Small tables with named rows and columns. After each table, cells are looked up by row and column.

Rekor:
        Kezi  Tipido
Nunuf     72     -21
Mub      -14     -59
Nekag     15     -13
Nepak     49      75
Vuf       74       9
Kaz      -18      81
Murivu    90      31

Nunuf, Tipido -> -21
Nekag, Kezi -> 15
Mub, Kezi -> -14
Nepak, Tipido -> 75
Mub, Tipido -> -59
Kaz, Kezi -> -18
Murivu, Tipido -> 31
Vuf, Tipido -> 9
Kaz, Tipido -> 81

Peb =
	Lufube	Sesogom	Dovetep	Balabi	Renudi	Lun	Buv	Lamurir	Bizi	Malez
Miga	5302	1287	5786	5041	3684	6980	3939	3558	2006	3694
Vebesub	5559	745	7892	2593	5244	6851	2720	5332	3763	2395
Giramu	3845	1639	6902	3005	6079	5271	5094	5359	2805	6602
Dem	5359	6687	1112	3352	2106	4678	4353	1783	3719	954
Kuza	5870	3432	4036	1492	4389	5434	5043	1885	4793	2844
Vig	6258	5162	3901	414	4713	6227	6871	3371	1743	4908
Kavam	2316	5044	3393	6631	2347	2320	1090	5745	5361	1530
Koba	1089	4266	4182	6300	3705	405	3988	5563	2619	6086
Nug	5988	5351	3723	379	3395	5757	4617	3129	1793	1752
Vek	4437	3491	4056	6476	2364	4376	2195	2766	5314	727
Gonenav	2035	4685	3907	5417	3215	2253	2760	5835	2067	4072

Giramu, Dovetep -> 6902
Gonenav, Lamurir -> 5835
Koba, Malez -> 6086
Miga, Buv -> 3939
Gonenav, Balabi -> 5417
Giramu, Buv -> 5094
Nug, Buv -> 4617
Kavam, Lufube -> 2316
Dem, Renudi -> 2106
Kuza, Renudi -> 4389
Miga, Lufube -> 5302
Kavam, Balabi -> 6631
Koba, Lamurir -> 5563
Giramu, Balabi -> 3005
Gonenav, Buv -> 2760
Giramu, Lamurir -> 5359
Miga, Malez -> 3694
Miga, Sesogom -> 1287
Kavam, Lun -> 2320

Zukezed:
	Vezemiz	Sena	Nupim	Pebodu	Fufafed	Folitid
Somolu	68	87	77	86	97	112
Mut	119	73	88	104	24	90
Sapive	43	89	81	104	117	62
Kime	83	79	79	166	175	91
Sidu	82	79	79	167	171	92
Molog	127	80	86	39	0	89
Mak	88	77	80	170	193	91
Vub	81	87	86	155	30	47

Folitid of Kime: 91
Vezemiz of Sidu: 82
Folitid of Molog: 89
Pebodu of Kime: 166
Fufafed of Sapive: 117
Folitid of Sapive: 62
Nupim of Mut: 88
Fufafed of Vub: 30
Pebodu of Vub: 155
Nupim of Vub: 86
Nupim of Sapive: 81
Pebodu of Somolu: 86
Fufafed of Mut: 24
Pebodu of Mak: 170
Pebodu of Molog: 39

Table Nalus
	Bulosas	Mur	Pina	Dugo	Nizav
Toz	3.1	6.2	-1.8	8.1	-3.1
Zevu	-1.3	-3.3	4.8	-1.2	5.4
Deluf	-3.7	4.0	2.9	2.7	-4.3
Turak	0.9	-6.4	-3.7	1.6	3.3
Nolada	0.2	-1.1	5.2	-2.1	6.3

Nizav of Nolada is 6.3
Pina of Turak is -3.7
Bulosas of Turak is 0.9
Nizav of Zevu is 5.4
Bulosas of Zevu is -1.3
Mur of Toz is 6.2
Mur of Turak is -6.4
Dugo of Zevu is -1.2
Pina of Toz is -1.8
Dugo of Nolada is -2.1
Nizav of Toz is -3.1
Dugo of Toz is 8.1
Dugo of Deluf is 2.7
Mur of Zevu is -3.3
Bulosas of Nolada is 0.2
Dugo of Turak is 1.6

Bebinos =
        Fadem  Rogape  Lanege  Nifada
Rikibo    201     523     230     383
Telivu    385     819     392     230
Relav     348     862     321     449
Belesi    358     634     424     233
Zipal     367     191     325     365
Pakesa    540     315     343     220

What is the Nifada of Belesi in Bebinos?
233
What is the Nifada of Rikibo in Bebinos?
383
What is the Fadem of Rikibo in Bebinos?
201
What is the Fadem of Pakesa in Bebinos?
540
What is the Nifada of Zipal in Bebinos?
365
What is the Rogape of Telivu in Bebinos?
819
What is the Nifada of Telivu in Bebinos?
230
What is the Lanege of Pakesa in Bebinos?
343
What is the Rogape of Rikibo in Bebinos?
523
What is the Rogape of Relav in Bebinos?
862
What is the Rogape of Pakesa in Bebinos?
315
What is the Fadem of Belesi in Bebinos?
358
What is the Nifada of Pakesa in Bebinos?
220
What is the Lanege of Relav in Bebinos?
321
What is the Fadem of Zipal in Bebinos?
367
What is the Nifada of Relav in Bebinos?
449

Tidakek
|  | Baf | Pilo | Pim | Sos | Vibil | Zuf | Zipifo | Pev | Rik | Gez |
|---|---|---|---|---|---|---|---|---|---|---|
| Lenu | 27 | 43 | 57 | 26 | 40 | 35 | 44 | 58 | 50 | 21 |
| Vufenev | 41 | 50 | 59 | 48 | 56 | 47 | 49 | 43 | 54 | 35 |
| Niz | 52 | 52 | 54 | 48 | 42 | 78 | 23 | 58 | 58 | 39 |
| Medo | 38 | 50 | 59 | 71 | 49 | 70 | 32 | 80 | 90 | 58 |
| Ker | 70 | 52 | 32 | 67 | 34 | 39 | 58 | 40 | 47 | 71 |
| Veloviz | 63 | 41 | 46 | 21 | 44 | 35 | 67 | 40 | 35 | 25 |
| Fune | 55 | 45 | 54 | 62 | 45 | 67 | 38 | 76 | 58 | 53 |
| Fepe | 63 | 76 | 51 | 53 | 40 | 31 | 64 | 40 | 35 | 53 |
| Tiz | 48 | 50 | 32 | 67 | 42 | 19 | 46 | 21 | 27 | 53 |
| Gemib | 10 | 37 | 59 | 48 | 51 | 23 | 32 | 43 | 47 | 39 |
| Lutif | 52 | 39 | 48 | 12 | 22 | 51 | 52 | 51 | 66 | 12 |
| Zumav | 59 | 43 | 21 | 16 | 47 | 35 | 52 | 51 | 23 | 12 |
| Dusi | 38 | 47 | 32 | 71 | 38 | 39 | 64 | 25 | 50 | 76 |

What is the Pev of Ker in Tidakek?
40
What is the Zipifo of Lenu in Tidakek?
44
What is the Rik of Gemib in Tidakek?
47
What is the Pim of Vufenev in Tidakek?
59
What is the Pev of Zumav in Tidakek?
51
What is the Zuf of Ker in Tidakek?
39
What is the Sos of Vufenev in Tidakek?
48
What is the Pim of Dusi in Tidakek?
32
What is the Sos of Lenu in Tidakek?
26
What is the Pilo of Fepe in Tidakek?
76
What is the Pim of Medo in Tidakek?
59
What is the Zipifo of Lutif in Tidakek?
52
What is the Rik of Fune in Tidakek?
58
What is the Pilo of Ker in Tidakek?
52
Row with the largest Rik: Medo

